Below are the code and all the weights of a small trained network. Each question names an input and a target symbol and asks about switching units off, where a switched-off unit gives its printed mean instead of its output.

import numpy as np


def w(rows, s, z=0):
    codes = np.array(rows[::2]) - 128.0
    scale = np.full(codes.shape[1], s)
    scale[-1] = z or s
    return codes * scale


def norm(h):
    return h / np.sqrt((h * h).mean(-1, keepdims=True) + 1e-5)


def f(y):
    return y / 2 * (1 + np.tanh(0.7978845608 * (y + 0.044715 * y**3)))


def softmax(a):
    e = np.exp(a - a.max(-1, keepdims=True))
    return e / e.sum(-1, keepdims=True)


def log_softmax(a):
    a = a - a.max(-1, keepdims=True)
    return a - np.log(np.exp(a).sum(-1, keepdims=True))


def net(x, mask):
    ids = ['αβγδζθλξστφω'.index(c) for c in x.split()]
    T = len(ids)
    res = E[ids] + P[:T]
    r = norm(res)
    for j in range(3):
        rows = slice(2 * j, 2 * j + 2)
        q, k, v = (r @ M[0][rows].T for M in (Q, K, V))
        z = softmax(np.where(np.tri(T) > 0, q @ k.T / 2**0.5, -1e9)) @ v
        o = O[0][rows]
        res = res + np.where(mask[j], z, o[:, -1]) @ o[:, :-1]
    y = f(norm(res) @ A[0][:, :-1].T + A[0][:, -1])
    res = res + np.where(mask[3:15], y, B[0][:, -1]) @ B[0][:, :-1]
    return log_softmax(norm(res)[-1] @ U[:, :-1].T + U[:, -1])


Q, K, V, O, A, B = {}, {}, {}, {}, {}, {}
E = w([
[33,176,150,177],'α',
[7,156,148,142],'β',
[76,217,195,218],'γ',
[68,225,182,217],'δ',
[34,166,126,222],'ζ',
[41,149,188,215],'θ',
[248,244,72,1],'λ',
[53,69,21,147],'ξ',
[75,228,180,219],'σ',
[51,155,192,226],'τ',
[63,196,192,233],'φ',
[31,133,173,208],'ω',
],0.0065)
P = w([
[29,121,202,69],'0',
[39,96,184,120],'1',
[66,157,144,111],'2',
[83,184,117,118],'3',
[95,188,102,133],'4',
[105,194,81,150],'5',
[121,184,72,171],'6',
[136,184,50,193],'7',
[151,173,47,207],'8',
[147,153,40,220],'9',
[162,136,20,221],'10',
[159,105,3,199],'11',
],0.0067)
Q[0] = w([
[85,1,148,124],'head 0',
[137,161,54,161],'head 0',
[50,196,72,179],'head 1',
[135,129,202,128],'head 1',
[145,88,124,168],'head 2',
[185,67,213,93],'head 2',
],0.0097)
K[0] = w([
[143,96,206,28],'head 0',
[134,75,28,126],'head 0',
[181,141,82,222],'head 1',
[101,77,71,80],'head 1',
[149,152,64,161],'head 2',
[78,148,131,254],'head 2',
],0.0085)
V[0] = w([
[131,152,94,207],'head 0',
[135,69,111,203],'head 0',
[192,143,234,193],'head 1',
[121,255,77,166],'head 1',
[173,204,160,136],'head 2',
[179,156,99,88],'head 2',
],0.009)
O[0] = w([
[13,103,95,91,168],'head 0',
[73,180,97,41,107],'head 0',
[138,136,237,31,95],'head 1',
[111,4,165,115,255],'head 1',
[106,112,89,222,183],'head 2',
[89,129,127,255,188],'head 2',
],0.0069,0.0087)
A[0] = w([
[171,91,7,223,25],'neuron 0',
[189,156,145,21,157],'neuron 1',
[179,181,70,74,176],'neuron 2',
[187,155,238,115,82],'neuron 3',
[21,100,195,164,163],'neuron 4',
[58,90,141,227,94],'neuron 5',
[138,196,64,83,45],'neuron 6',
[254,41,197,101,149],'neuron 7',
[131,72,106,207,139],'neuron 8',
[42,208,128,159,56],'neuron 9',
[184,43,87,73,254],'neuron 10',
[157,142,199,155,91],'neuron 11',
],0.0079,0.0024)
B[0] = w([
[178,107,137,19,248],'neuron 0',
[207,222,108,200,132],'neuron 1',
[116,30,196,210,138],'neuron 2',
[144,119,43,113,124],'neuron 3',
[218,97,77,190,222],'neuron 4',
[156,185,126,148,254],'neuron 5',
[38,199,151,158,128],'neuron 6',
[42,176,92,230,125],'neuron 7',
[208,125,136,141,227],'neuron 8',
[90,79,63,155,152],'neuron 9',
[209,150,206,254,156],'neuron 10',
[110,141,49,112,121],'neuron 11',
],0.0053,0.0076)
U = w([
[66,83,147,85,182],'α',
[137,114,207,119,3],'β',
[125,151,171,104,93],'γ',
[122,123,203,103,135],'δ',
[181,113,102,87,131],'ζ',
[194,130,96,92,233],'θ',
[123,84,212,121,15],'λ',
[123,160,145,108,75],'ξ',
[39,146,50,161,147],'σ',
[225,186,120,246,191],'τ',
[126,162,163,114,75],'φ',
[131,67,228,125,72],'ω',
],0.011,0.0039)

Each question gives the input, a string of symbols that net reads in full, and the target symbol t.
The units are the heads (2 rows each of Q, K, V and O) and the neurons (one row each of A and B). Each row of codes is followed by its name. A weight is (code - 128) times the scale printed after its matrix; where a second scale follows, it is the last column's (O, A, B and U).
mask holds one flag per unit, heads first, then neurons. A switched-off unit (its flag False) gives its mean, the last column of its rows in O or B, instead of its output. The means were averaged over made-up inputs and are rounded, as every weight is.
A unit's drop is (log p(t) with every unit on - log p(t) with that unit switched off) / (log p(t) with every unit on - log p(t) with every unit switched off).
The circuit of an input: a set's keep is (log p(t) with only the set's units on - log p(t) with every unit switched off) / (log p(t) with every unit on - log p(t) with every unit switched off). Starting from the 12 units with the biggest drops (on a tie, the unit counted first), units are removed one at a time, each time the one whose removal leaves the highest keep (on an exact tie, the one counted first), for as long as the keep stays at least 0.8.
units of the circuit, in order: the units of the circuit, biggest drop first
unit that matters most: the unit with the biggest drop
k most important neurons: the k neurons with the biggest drops, biggest first
which heads matter: for each layer, one digit per head in row order, 1 if its drop is at least 0.15 and else 0, layers parted by /
drop when u is switched off: that unit's drop, to one decimal
input φ β θ, target θ: unit that matters most -> head 2
input ζ θ ξ ω, target σ: units of the circuit, in order -> (head 1; neuron 0; head 2; neuron 8)
input ζ ξ δ, target σ: 2 most important neurons -> (neuron 0; neuron 9)
input τ ξ ω, target σ: 3 most important neurons -> (neuron 0; neuron 9; neuron 1)
input φ ξ τ, target σ: 3 most important neurons -> (neuron 0; neuron 9; neuron 8)
input ξ ξ ξ α, target σ: which heads matter -> 011
input λ φ θ, target τ: units of the circuit, in order -> (neuron 4; head 1)
input ω λ θ λ β, target τ: units of the circuit, in order -> (head 0; neuron 5)
input ξ λ θ, target τ: units of the circuit, in order -> (head 0; head 1)
input λ ζ λ, target α: 2 most important neurons -> (neuron 4; neuron 5)
input φ ξ φ, target σ: which heads matter -> 011
input ζ λ ξ, target τ: which heads matter -> 100
input ξ θ σ ζ ζ, target α: which heads matter -> 101
input τ φ β λ ζ δ σ ζ ξ σ, target σ: units of the circuit, in order -> (head 0)
input λ σ ω, target τ: 2 most important neurons -> (neuron 4; neuron 5)
input ξ ξ ζ ζ, target α: units of the circuit, in order -> (head 2; neuron 8; neuron 0)
input β α ζ λ β ξ λ, target σ: 3 most important neurons -> (neuron 6; neuron 8; neuron 4)
input β ξ β, target σ: which heads matter -> 011
input λ θ α, target τ: 2 most important neurons -> (neuron 4; neuron 5)
input λ σ ξ λ, target σ: most important neuron -> (neuron 6)
input θ β ζ ξ, target α: drop when neuron 8 is switched off -> 0.5
